Each name stands for a flat space through zero: a line, a plane or more. A row that begins with a name and a colon came from that space; any other row is followed by the name of the space it lies nearest, among the names in its block.
mn_bm: [  0  -9  -2  -1 -16 -26 -25 -17 -11  -1  -4  34  -7   5  -4  28  -9  17
  14  -5  -5]
dl_hs: [ 18   1   3   5   0  -7   3   1 -13  30   2 -15  16 -22   6 -11  -6  25
 -17 -23   8]
hm_td: [ 17   3  26  -1 -12 -57 -10 -38 -12 -30  20  17 -22 -40  16  -1  -5 -18
  -5 -36  -7]
dl_hs: [ 19   0  14 -22   2  11 -54 -14 -20   8  -5  11   8  -1  34 -14 -17  12
   0 -39   4]
hm_td: [ 18  49   7   0  26  11 -23  10  17  -5  20 -12  -4  -7 -16  -2   4 -10
  -1  46 -10]
mn_bm: [-20 -71 -10  -5 -22 -32 -16 -15  10 -32  -9   3 -22   7  23 -42 -52   8
  -2   6  27]
jc_zr: [ -6 -11  -4  -4 -12 -26  16   8   7   3  10  -8 -11  -5   4   1  -7  12
 -25  18  -3]
mn_bm: [  5  12 -12 -23   9  -7   8  31   2  24  11 -17   6 -23   3 -21  10 -17
 -68   0 -11]
jc_zr: [ 12 -10  12 -12  -6  24   9  -2   5   1  12 -26  -4  14  29 -20 -28   9
   0   8  -1]
jc_zr: [ 16  14  17 -20  10  39 -35 -17  11 -23  -1   5  -4  12  16 -28 -12 -45
  20  -4  -9]
jc_zr: [ -9 -10  25 -36 -43 -14  30 -16  22 -21   6   5 -34  12  34   0   2 -50
 -25  -1 -35]
dl_hs: [ -9 -27 -12  11   4   0  -9 -13  -8 -25  -2  11  -3  13  -9   1 -16   3
  33   1  12]
dl_hs: [  5  21  20 -17  -8 -11  -4   2  15  10   5 -26  -9  -8  17 -13  10  -7
 -29  17 -15]
jc_zr: [-11  18  -6  -3  38   4   6  21 -28 -26  31 -20  -1  -5   3  14  27   0
  -8  -4  -3]
jc_zr: [ 12 -11   2  16  25  21  36  11  12 -40  50 -46 -18   4  16 -28 -51  22
  13  48  19]
mn_bm: [-24 -29 -13 -24 -10  -9 -33   9 -20  18 -18  -8   5  24  19   5   6  33
 -17  -3   0]
mn_bm: [ 22   8 -21 -14   2 -38  -6 -12 -39  23  19  17  13 -33 -31  22  19 -28
 -36 -37 -38]
mn_bm: [-26  -2  11  37   2   8  34   2  22 -19 -24 -11  -1   1  -7  -7  21   2
  34   3  32]
jc_zr: [  1   5   1  38  -8  30  77  15  51  -4  -5   7  -4   1 -22  -6 -17 -13
  19  31  20]
jc_zr: [-24 -12 -12  -3  -7 -17 -21   5  -4   6 -19   8   0  14  -8  16  16  16
   0  10   1]
hm_td: [-26  -8 -30  24  21  30 -23  29  46   8 -58   7  21   2 -43 -54   6 -26
   6  29  44]
dl_hs: [ 13  23   4 -48  -5  30 -45   0 -46  45  -6  20  23  25  24  44  29   9
 -14 -49 -41]
hm_td: [ -4  19  30   1   1 -11  13  -6  23 -34  15 -29 -25  -7  18 -16   8 -19
   1  26  -3]
dl_hs: [  4   0  17   0 -28 -21  15 -14   6  47 -27 -45  15 -19   2 -25  25  -1
 -24 -14 -10]
mn_bm: [ 25 -14 -31  15 -12 -35  17  -4  11  23   5  35   6 -34 -48  -5 -32 -16
 -26   6  -4]
dl_hs: [-13 -25 -20 -25  -1   0 -34 -11 -17 -13   1  -4  -4  30  -9   5  -1 -16
   8  18 -25]
hm_td: [-10  -2 -22  16  38  -1  -1  23   4 -22  14 -23   2 -14 -21 -28  -4  -2
  -8  29  22]
mn_bm: [ -3 -16 -12   5   4 -12 -19 -18 -20 -10  -4   9   5   0 -18   5   3  -8
  20 -13  -3]
dl_hs: [-31 -23 -11   5  13  -7   0  18 -12 -16   1 -19  -4  14  10   3   6  35
   2  11  21]
dl_hs: [-30 -34 -44   8  46  14 -14  33 -12 -52  16  19  -6  14 -10 -10 -23   7
   8  16  37]
mn_bm: [ -4 -21   8 -27  -7 -15 -40 -25 -34 -17  11 -10  -9  17  28   8  -3   9
   8 -16 -18]
dl_hs: [ 15 -16 -28  21  21   3  11  19 -30  26   9  12  26 -23 -10   0 -24  45
 -11 -35  30]
jc_zr: [ 15  -1  19 -43  -7  17 -61 -27 -27   8  -7  -5   7  14  38 -14   0 -14
  -1 -40 -24]
jc_zr: [  9  36  20 -20   8  70  18  19  25   8   3 -27   4  25  20 -13  11 -29
  -1  18 -18]
hm_td: [ -4  -9  -9   9  20  -1  -7 -18 -11 -44   9   8  -5  -4 -19  -8   2 -39
  29  -8   0]
mn_bm: [ -3  29 -27  -2  30  17 -35  39  16  18 -13  23  14  -4 -31  -4  11  -6
 -24  29   9]
hm_td: [ 11  -8  -2 -17  -1  45 -59  16  24  28 -40  35  15  13  26 -43 -41  14
  -9 -14  34]
hm_td: [-17   3  23  17 -17 -19   6  -1  27  -3 -32  12  -8 -14  15 -12  12   8
   1 -13  30]
mn_bm: [ 12 -32 -20 -13  -3  -4   3 -17 -32  -1   9  17  10  -9  -4  -5 -15 -26
  -9 -49 -13]
hm_td: [ -8  22 -10  14  16   7   9  20  14  23  -8 -44  14  -1 -34  -8  30   1
  -7  44  -3]
hm_td: [-24  13  40  13 -19  20   3   0  37  17 -55 -34   5  11  28 -29  33  11
  17   0  27]
jc_zr: [ -5 -24  -9  -2  -9 -21 -11   2  -7  11  -2  -6   0   1   7  -4 -17  32
 -12   6   9]
dl_hs: [  2 -17  -8   4   4  -8  -9 -13  -7 -22  15  -2  -9   8  -7   2 -21   5
  20  18  -1]
hm_td: [-10   1  11   6  20   3  13   2   2 -43  22 -27 -16   0  14 -13   1  -6
  11  14  10]
dl_hs: [ 13  23   9 -31  -6  14 -34   1  16 -11   8  44 -18  15  14  14 -15 -24
  -8  13 -21]
mn_bm: [  5  27   0   5   4  26  27  36  34  19  -5  17   2  -6   0  -4  -4   1
 -25  14  14]
hm_td: [ 23  21   2 -13  -2 -11 -11  12   2  12  25  26  -9 -10  10  19 -24  22
 -28  11  -7]
jc_zr: [ -9   3  -6 -14  25  50 -21  27 -26  23  -4 -37  24  31  22   0  13  41
   3  -4   7]
[ 26  24  33  17 -13  18  63 -10  20  10  22 -44  -4  -5  10  -2  -7   5
  14  19 -12] : mn_bm
[ 14  27  11 -22   0  33   5  19   0  29  11 -15   6  14  23  12   3  16
 -19   6 -17] : mn_bm
[ 18  11  -6  53  34   4  43  -1 -22 -12  31 -17  14 -24 -28  16  -6  33
  40  -5  24] : jc_zr
[-39 -34   4  41 -16 -33  42   2  35   1 -30 -72  -4  -2 -13 -39  12  29
  10  50  34] : mn_bm
[  8   8  19  -1 -19  28  51  -5   0  17  -1 -10   6   8  16  13  13  -9
   5 -27 -15] : jc_zr
[ 15  22   4  23  14  17  20  30   2  14   2  47  10 -25  14  15 -16  40
  -9 -38  42] : dl_hs
[-11 -10   6   3 -14  10   2 -13 -12   7 -15  -4   5  25   4  22  13  16
  31  -8  -5] : jc_zr
[ 18  23  12 -21  -2  17 -26  -3  12   2  -3  29  -3  -3  12  -7  -6 -29
 -11 -12 -10] : dl_hs
[  3 -10 -32   4  36  20  -9  24 -20  -5   9  17  17 -11 -12 -14 -14  -1
 -11 -23  22] : dl_hs
[ 20 -15 -34   1  28 -14 -28 -20 -52  -1  22  -4  22 -19 -38  -1  -3 -15
   6 -27 -16] : hm_td
[  5  12  -1   5  20   7 -10  -4 -15   1   7 -29  11  -2 -11  -3  15   1
  12   4  -6] : hm_td
[ 12  14  -4  23  10 -21  41  23  41 -17  30  -2 -21 -31 -16 -18 -30  -1
 -27  51  17] : dl_hs
[-13  12   2  28   2 -15  34  11  24  -8 -14  14  -3 -24 -19  -3  20 -14
  -3  -3  21] : mn_bm
[ 22  17   1  15   7   7  23   4 -16  34   6 -11  22 -21  -8   8   7  21
  -5 -25   2] : jc_zr
[-17  29  46  24  -1  -7  -6   3  41 -22 -28   1 -16 -16  31 -21  17  13
  15   0  45] : hm_td
[ 32   0  16  10 -37 -19  26 -22  23   8  18  28 -19  -5   4  20 -50  21
   9  19  -7] : mn_bm

Each name stands for a flat space through zero: a line, a plane or more. A row that begins with a name and a colon came from that space; any other row is followed by the name of the space it lies nearest, among the names in its block.
ph-tn: [ 15  15  13  20  24  17 -46   3  -6   3   1  -8  21 -10  -6  13  -3   0
   3 -26  10]
br-mj: [ -7 -21 -10  -7  -2 -10   6 -11  -1  -6   9   0 -38   6  -8 -20  11  11
   8  -3 -10]
hc-ds: [-15 -19  18  36 -16  38 -29  -9 -37  -8 -22 -23  26 -12  12  15  -4  -1
 -31  -3  32]
br-mj: [ -6  47  39 -20   4  13 -19  25  27 -14   9  22  74  16  10  30  -5 -19
  20  12 -17]
hc-ds: [  3  -3  -8  -5   2  -6   0  -3   3   2   3   3 -10   6   1  -1   4  -1
   5   1 -11]
ph-tn: [ 16 -46   2  14   4  23  -8 -10 -37  -2 -18  33   6  15  10  24 -20 -22
 -44 -25  -7]
cd-dr: [-49 -15  38  -3 -22 -22  20 -19 -23 -12  -2 -20 -41   6  13 -20  11 -14
   3  -8   7]
ph-tn: [ 18   0 -11   5  13  23 -17   8   1   8  10  11  10   4   0  10 -14   3
   3 -21  -7]
br-mj: [  8  26  16  -2  28 -44 -43 -18  24  -7   9 -16  -2   0 -13  -2  46   3
  21   9  -9]
cd-dr: [  1  14  18  -7   7 -17  12   1   8  13  14   6  -3  12  15   8  -7 -17
   5 -25  -6]
br-mj: [ 21  25  17  16  29 -33 -14  -6   8  13  -5 -15   0 -22 -12   2  12  -1
  -8 -16  25]
hc-ds: [ -5  10  16  -2   0  23  -9  15  11 -20   1   6  30 -14 -20  -6  -2  20
   3  11  16]
ph-tn: [-34  27   7 -12 -15 -65  43  -7  -7   5 -31 -37 -42 -22  -6 -29  16 -20
  16  43   9]
hc-ds: [ 39  40  -7   8  25  45 -10  43  -4  33  -4  27  60  -4  12  43 -64 -30
   0 -39  -4]
hc-ds: [-21  18  10  29 -20  -5  -3 -10 -35  28 -22 -47   4  -3  44  23  -9 -38
 -10  -7  17]
cd-dr: [-13  35 -15  28 -21  12  13  10  -6  33  -4 -61   3 -31  19  -3 -15   9
  10  -1  43]
ph-tn: [ 30 -27   2  -9  46   3 -58  -7 -32 -17 -24  58   3  25 -19  24  -5 -44
  -7 -16 -59]
hc-ds: [  1  -1  18   8  -2   9   9   6  -1  -8  -9   4  21 -16  -9   0  -7   9
 -22   2  28]
cd-dr: [ 15   1 -17 -12  22 -10 -40  -3 -14  -7 -24  22   6  16  -8  17   7 -34
  13  23 -51]
br-mj: [  7   5  15  19   4  -4  -1  -7   1  16  10 -14   4  -3  16  10  -1   0
 -16 -30  24]
ph-tn: [ 23  -5 -11 -23  36 -16 -16   5  -6  -5  -9  44 -18  14 -23   1  -7 -27
  16  -7 -50]
hc-ds: [ 20  19 -21 -16   1 -35  18   1  24   9 -10   9  17   5   3  12  12 -10
  -4  40 -16]
ph-tn: [-26 -19  -2  26 -23  22 -44 -21 -51  -4 -32 -31  10  10  30  23   9 -30
 -11  19  -8]
ph-tn: [-21  -5  15  40  -3 -10 -40 -24 -78   9 -66 -43  -9 -15  19  21  -1 -60
 -22   6   8]
cd-dr: [  9 -35  15 -12  10  -4  -2 -10   9 -32   1  39   2   8 -25  -7  17  16
 -24   8  -5]
hc-ds: [ 18  30   5 -40  27  -1  45  41  36  15  38  51 -10  10 -13 -10 -45  -4
  35 -49 -24]
br-mj: [ -8  29  41  -1   8 -40 -28 -26  46   6  55 -27   3  29  33  10  49   9
  23 -29  -1]
br-mj: [  0   3  15  -5   5 -20  -1 -11  20   2  26   0  -8  15  11   0  17   5
   5 -18  -3]
ph-tn: [ 19   9   3   3  -7   0  41  13  24  12   6   9  28 -12   3   7 -14  16
 -29  -1  33]
ph-tn: [ 20  -2   5   4  20   8  17  12  14  12  27  13 -19 -12 -15 -15 -21  24
  -2 -53  22]
hc-ds: [ 15 -16  -1  13  18  63 -53  14  -4 -27   4  18  32 -15 -36  -2  -7  35
   0 -10  10]
br-mj: [-37  38  12  -2 -12  15   3  23  -5  -3  -3 -35  -4 -25  -9 -23 -13   5
  42   7  16]
cd-dr: [ 15   8 -15  -2  -2  21  24  20  23  11  21   7  11  -8  -3  -4 -20  25
   1 -12  16]
cd-dr: [ 17  31 -10  18  -1  22  27  29  -6  36  -9 -10  26 -24  12  16 -48 -10
 -11 -22  31]
cd-dr: [ -9 -19  20  -2  -1   3   8  -2 -26  -8 -15  19  -5   7   3   5 -14 -24
 -17 -12  -5]
cd-dr: [ 14  -5   4   5   8   0 -22 -13  15   3  22   4  12  18  14  16  16   6
  -6 -17  -6]
br-mj: [  1   8   2  14   3 -14  25   1  -3  20   1 -24 -28 -24  -4 -16 -10   8
  -5 -24  33]
cd-dr: [ -5 -22 -23 -18  -5  24  -1   8  -8 -17  -3  24 -10  10 -15 -11  -8   5
  14  15 -29]
br-mj: [-32  31  10   9   3  28 -16  28 -33 -11 -31 -31  -7 -46 -35 -29 -25   0
  37   8  21]
hc-ds: [  3 -11 -19 -22  -8 -73  39 -27  24   2  -3   0 -40  12   0 -15  41   0
  -8  42 -17]
[ -6  28 -24 -10  17 -26  -1   8 -12  20  -8 -20 -52 -11 -13 -22  -9 -20
  49  -6 -24] : ph-tn
[ 25 -24   8  17  16   0   1  -9 -12  10  -2  18  -2   0   2  12 -11  -5
 -38 -37  15] : br-mj
[-12   7  31 -16   3 -13  12  -2  25  -2  39   8 -12  19  10  -7   6   6
  16 -33  -4] : br-mj
[ 30   7  13   1  31 -15 -25  -2 -11  10 -17  32  26  17   9  38  -9 -46
 -18 -17 -26] : cd-dr
[ 31 -29   0  -1  24 -42  16 -24  14   9  17  22 -38  11  -6  -6  17   7
 -27 -32   0] : br-mj
[  3   1 -10 -16  11  -6 -26  -5  -1   0   7  15  -6  30  11  12   7 -24
  25  -2 -49] : cd-dr
[-15  34 -13  -9 -16   6  28  26   4   6 -14 -17  10 -22  -7 -12 -19   1
  22  31   9] : br-mj
[ 29   8 -27  11  24  -2 -28  -1   1  13  -5  -6  -3 -11 -14   3   4   5
   6  -3  -4] : hc-ds
[ 12   1 -25 -13   5   2 -20   0  14  -7   2  12  11  12  -7   5  14   5
  14  27 -29] : hc-ds
[-25 -21  12   7 -24   9  -4 -16  -9 -15   1 -14   1   8  13  -2  17   8
 -10  12   8] : ph-tn
[-12  13   5 -12  -7 -28  46   1  25  15  30 -14 -38  -2   5 -25   1  16
  17 -20  13] : br-mj
[-67  30  63  -8  12  55 -92  22 -32 -57  -3 -16  14  -8 -33 -22   1  -7
  78  -7 -20] : br-mj
[ -7  52  15  16   3 -40  -3  -7   6  33   1 -52  -2 -10  28  10  11 -22
  15  -9  18] : cd-dr
[-18  -6 -17   2 -10  -1 -29 -16  -3 -12   1 -27 -16   4  -1 -11  31  12
  22  28 -13] : cd-dr
[ 33 -39 -29  11   7  -9 -19 -23   0 -13 -20  14   6  -3 -19   5  30  19
 -41  36   1] : hc-ds
[  7 -33  18  23   2   8 -42 -31  -9 -10   6   0  16  18  17  23  27   4
 -33 -15   6] : cd-dr
[ -4   0  -6  10   8  -6   3   1 -16   3 -14 -18 -31 -26 -21 -23  -4   7
   5  -5  17] : br-mj
[ -2   2 -13   1  -8  23   3   8  -3  15  15  -2   0  11  19   8 -19  -4
  12 -20  -9] : cd-dr
[  2  -4 -10   4 -10  -3  22   1 -12  11 -15   0   0  -2  10   7 -13 -13
 -16   7   4] : ph-tn
[  4 -11  14  11  18  11 -12   3 -23  -5 -13   8 -10 -15 -20  -6 -15  -4
 -10 -26  12] : br-mj

Each name stands for a flat space through zero: a line, a plane or more. A row that begins with a name and a colon came from that space; any other row is followed by the name of the space it lies nearest, among the names in its block.
lj_dn: [ -5  -7  -8 -27  14  10  15  15 -26  12   4 -10  -4   5   5 -24   4  17
 -12  -9  24]
cj_pp: [ -7   0  -6  -7  13  -6  15 -16 -25   6   7  11  -4   9   9  -2 -14   7
 -14  12  30]
dg_ft: [-25 -43  -7  25 -16  12  -7 -48  43  -8  16  -6   4  16  24 -11   4 -28
  -2  -6 -57]
dg_ft: [-10  16  42  28  -9  16  -2  20 -20   1  16  28   4  -6  14   2  19  10
 -12  19  25]
cj_pp: [-22 -20  32 -15  -1  27  18  -6  11  -2 -15   2 -27  -9  10  -2 -19  -3
   4 -16 -22]
nc_tc: [-15   5  18  63 -18  15  -9 -23   4 -20  21  28   7  -2   4  25   9   7
   6   0   9]
dg_ft: [  5  29  -7  -4 -19 -22 -22   6  49  -1 -15 -12  19   3   1  -1  19 -50
   4  18 -34]
nc_tc: [  5   3   5  11   6   0  -4   7   3 -15  -7  -2 -16  -8 -14  24  -5   5
   8 -11  -2]
lj_dn: [ -3   4 -12 -39  21 -18  30  17 -31  -7  -8 -12 -32  18  10 -10   2  -7
 -20   3  47]
dg_ft: [ -9 -55   2  46  15  23 -12 -16 -10 -12  39  -1 -10   5   8   2   7  28
 -13 -12 -29]
lj_dn: [ 19  -8 -10 -32   6 -22   4  19  -5  23 -15 -27 -22   7  -7  -5  -1 -12
   1  -7  12]
nq_jq: [-22  13  35  26  25  18  -6  -5 -15  -5   8  28 -11 -15   3  28 -20  17
 -20  19   8]
cj_pp: [ 35  33  49  17 -16  19 -10  65 -21 -34  -9  33  17 -43 -32  18  15  49
  30  -1  -2]
cj_pp: [ 33 -19 -14  -2 -25 -42  38 -29 -51 -17  17  37   9  26  16 -15  -5  12
   8  30  44]
lj_dn: [-44  11 -42 -24  22   5  18 -62  25  -5 -16  -9  -2  11   5   5 -40 -20
  -8 -12   0]
nc_tc: [ 17  65  20 -10 -41 -31  11  16  13   6 -42  13  -5  -6 -12  27   2 -37
  29   8  53]
cj_pp: [ 31 -53 -22 -33   9 -25   0  -8  11   0  -4 -23  -9   9  -3 -18 -14  -7
   5   1 -61]
dg_ft: [  7  -3   6  -1   8  30   8  46 -37 -24  13   2   4 -13 -11 -16  23  52
   3 -23  18]
lj_dn: [ -4 -14  -2 -21   7  13   9  10 -27  46   6 -15  -5   4   7 -24   0  16
  -9 -13  33]
cj_pp: [-11  12  -7  16 -13  10 -16  -5  39  -7  -8 -14   7  -5  -8  11  10 -18
  13 -20 -22]
lj_dn: [-20 -13 -10 -11   6  16   8 -28  -5  35   3  -6   2   5   9 -13 -19   5
  -5 -12  13]
nq_jq: [ 23 -37 -50  48  -6 -37  -9   6  -3 -21  26 -49 -43  39  -8  21  50 -16
   1 -38  36]
nq_jq: [ 39  -7 -23 -15 -19 -25   5  -6  -6 -12  -4   9  29   0 -13 -13  -5  12
  25   7 -16]
dg_ft: [ -6  35  31 -11  15 -10  -3   5 -16  42 -11  17  -8  -8   5  16 -23 -11
 -20  36  35]
nc_tc: [ -9 -30  13  17 -17  31  -7 -10  13  24   8  -7   4  -7   4 -11   2  10
  13 -26 -22]
lj_dn: [ 12 -11 -10  12  -9 -19   2 -27  15 -36  -1  14   5   4  -3  12 -11  -8
  12  11 -33]
nc_tc: [ 19  -4  21  11 -34  13  -4  -3 -23  32  19  36  54 -11   7 -30   3  31
  15  21   1]
nq_jq: [  8  46  -7  -1  -9 -21 -11  -7  16   2 -17  12  23  -7 -13  18  -9 -17
  10  20   7]
lj_dn: [ 11  14  10   3   0   8 -20  35  25 -39  -7  -1  13 -20 -16   4  18   3
   9   0 -52]
lj_dn: [ -1   3  73   4 -17  30  10  22 -21   8  -2  43   3 -26  11  -6  -8  24
   5  19  -2]
nc_tc: [ 32 -40 -51 -14 -18 -29  19 -15 -10 -22  10 -15   8  27   0 -28  14   3
  17 -14  -6]
dg_ft: [ 31 -31 -19  11 -19  -8  18  -7 -18 -45   7  11   3   3 -13  -1   2  31
  30 -20  -7]
dg_ft: [  7  -8 -18 -20  11  17   4  17 -16  -6   2 -10  12  -8 -13 -19   1  34
   6 -21  -4]
dg_ft: [-10 -23  -6  41   3  14 -34   3  26 -10  29 -16  11   5   6  -4  33  -6
 -13  -3 -47]
nq_jq: [ 12 -22  13  37 -29  -9   6 -14 -31   4  37  31  19  18  25 -17  22   9
  -5  27  24]
nq_jq: [-23 -48   4 -38  32   8  41 -29 -43   3  17  15 -19  18  36 -35 -30  16
 -35  20   3]
nq_jq: [  2  -9   0  46 -27  -7   1  13  -3 -24  22  -6 -18  22  11   6  50 -13
   1 -13  33]
cj_pp: [ 17  26  23   7 -35  -5  14  15  13 -35 -31  15 -14 -15 -18  28   1  -6
  39 -17  11]
cj_pp: [ 27  25   9  -5 -28 -25  12  23 -10  -3 -17   6  -8   1  -8   9  13 -11
  20   2  41]
nc_tc: [  8 -41 -19  12  -7   3   2 -15   1 -12  15  -9   1   9   1 -11   6  12
  10 -19 -22]
cj_pp: [ 38 -26  -8 -20  12   5  -2   3 -32  -1   9  20  38 -21 -21 -20 -27  61
  15   9 -38]
nc_tc: [ 39 -47 -28 -12  -1  -2  -3  11  -8   0   3 -25   2  -4 -24 -14  -1  34
  26 -34 -30]
nc_tc: [-21 -46 -21  43 -37 -11   4 -67  55 -31  15  -8 -10  35  29   1  15 -54
   9 -11 -44]
dg_ft: [-19  38 -25 -30  -1  16   6  17   3  20 -14 -23  15   0  -5 -20  13  -3
   2 -26  39]
lj_dn: [-11  39  -8 -18  18  19   4  36 -19 -17  -2  -1  15 -11 -10 -10  15  24
  -9  -7  29]
nc_tc: [  5 -38  -7  22 -29  15  19 -17 -24 -10  28  14  15  12  13 -26  16  28
  14 -17  12]
dg_ft: [ 17 -18  -1 -31   2 -29  22 -25   6 -10 -28   3 -29   3  -4  14 -40 -17
  14   5 -17]
nq_jq: [-10 -49  24  -7  26  23  12  -9 -36  20  22  13 -14  -1  19 -19 -22  33
 -23   9 -10]
cj_pp: [ 12 -27 -59   1  20 -17  -6 -52  -6 -10  21   3  37  11  -8  -9 -27  23
  -1  10 -32]
nc_tc: [-16  15 -10  31 -26 -27  10 -35  33 -40  -5   5 -19  24  14  28  13 -53
   4   4  14]
nq_jq: [ -7   9   9  45 -19  29 -21   0  15 -19  16  16  34 -16  -7   5  18  20
  15 -10 -23]
cj_pp: [-11 -24  17  14  -4  18  -2  -2   0  -5  19   8   4   2  17 -16  11   6
  -9   5 -23]
nq_jq: [ -2   5  27  11 -12  14   2  35   6 -17  -8  -7 -25  -7  -2   9  24  -4
   7 -19   7]
nq_jq: [  7 -22 -47 -15  18   5  -8  -1  22 -18  -8 -40  -3  -2 -26  -1  -4  11
  15 -44 -38]
lj_dn: [ -3  18 -14  16   4 -19 -17   2  29 -13  -6 -19 -13   8  -6  24  14 -33
  -5  -1  -4]
[ 19  27  21  12   7   8 -26  60 -35  20  22   8  27 -14  -7 -12  34  32
 -15  21  25] : cj_pp
[  9  34   1  45 -13  -5 -18  11  -3 -23  13  19  23  -6 -11  22  23   9
   6  10  19] : lj_dn
[ -3 -29 -53  -5  16  -1  12 -45  -7 -38  19   5  27  13  -1 -17 -16  25
   0  -4 -29] : nq_jq
[ 35  -4 -15  15 -21 -27  -7 -17 -11  23   3   7  15   3 -14  11  -9   8
  23   4  18] : lj_dn
[-38 -24 -15  27  39  21 -10 -42  15 -33  24   3  -2   4   9  11 -17   8
 -27   2 -46] : cj_pp
[  1  -1  13 -12  21 -18  11  17 -19  -6  -4  -3 -38   9   8  10  -1 -11
 -22  15  22] : cj_pp
[ 15  22   0  -8   7 -14 -13  36 -10  19  -3 -13  -1  -2  -9   2  16  -3
  -7   8  22] : cj_pp
[  6  -4 -30  -2 -24  -7  19  -7  12 -34 -10 -14  -7  13  -6  -2  15  -9
  26 -34  11] : dg_ft
[-17 -29  10  14 -29  35 -18  -8  52   8   4 -17  17  -5  10 -23  19 -17
  16 -26 -67] : cj_pp
[ 29   0   7  12 -14 -12  -7  27   2 -37   2   8   7  -5 -10   3  22   5
  13   7 -23] : dg_ft
[-21  15  28 -29 -30  14  38  -7   6  -7 -24  20  -5   0  21 -18  -6 -19
  12  -1  16] : dg_ft
[ -3  23 -16   5  11 -14  -3  -2  -8   1   1  -2  -1   7  -4  13   1  -5
 -10   7  32] : cj_pp
[ -9 -30 -10  11   3   3   7 -15  10 -19   4 -15 -27  11   4   7   1  -6
   1 -23 -11] : dg_ft
[  7 -17  -2 -16   3  21  -6  20 -13  34   6 -16  13  -8  -4 -27   5  25
   2 -17  -5] : lj_dn
[ -3 -12   4 -40  13  14  18  -5 -13  12 -12   5   2 -10   0 -19 -30  20
   1  -3 -11] : dg_ft
[ 21  -2 -19   6  -8 -22  -7 -17  18 -22  -7   3  11  -1 -14  13  -9  -6
  18   4 -30] : lj_dn
[  6  -6 -17 -30   5  -3   0 -15   3  21  -6  -3  22  -2  -2 -19 -20   4
   3   5 -21] : nq_jq
[-15 -18 -27 -24  41  11   5 -43  16 -14 -18  -7  -8 -13 -19  17 -60  17
   4 -18 -47] : cj_pp
[-36  17 -14  15  34   4 -21  -9  22  23  -1 -32 -28   6  -2  30  -4 -25
 -27 -13  17] : nq_jq
[ 17  -9  29  37 -14  -5 -32  17  -8  66  17  -6  -5  -2   1  11  16  -3
  -4   8  21] : nq_jq
[ 11  38   9   7 -17   6 -17  -4   8  39 -19  12  28 -25 -25  19 -21  11
  27  -4  16] : lj_dn
[  9 -13  20  34 -31  10  16  -2  -4 -29  -5  13 -23  -6 -10  24   4  15
  34 -33  17] : nc_tc
[ -3 -36  17  29 -18  27  16  -6 -11 -22  10   7 -21  -3   0   6   4  27
  21 -37   4] : nc_tc
[ -2  11  21  -2 -18   2   9 -25 -14  24   3  39  31  -5  14 -11 -20   6
   3  31  10] : dg_ft
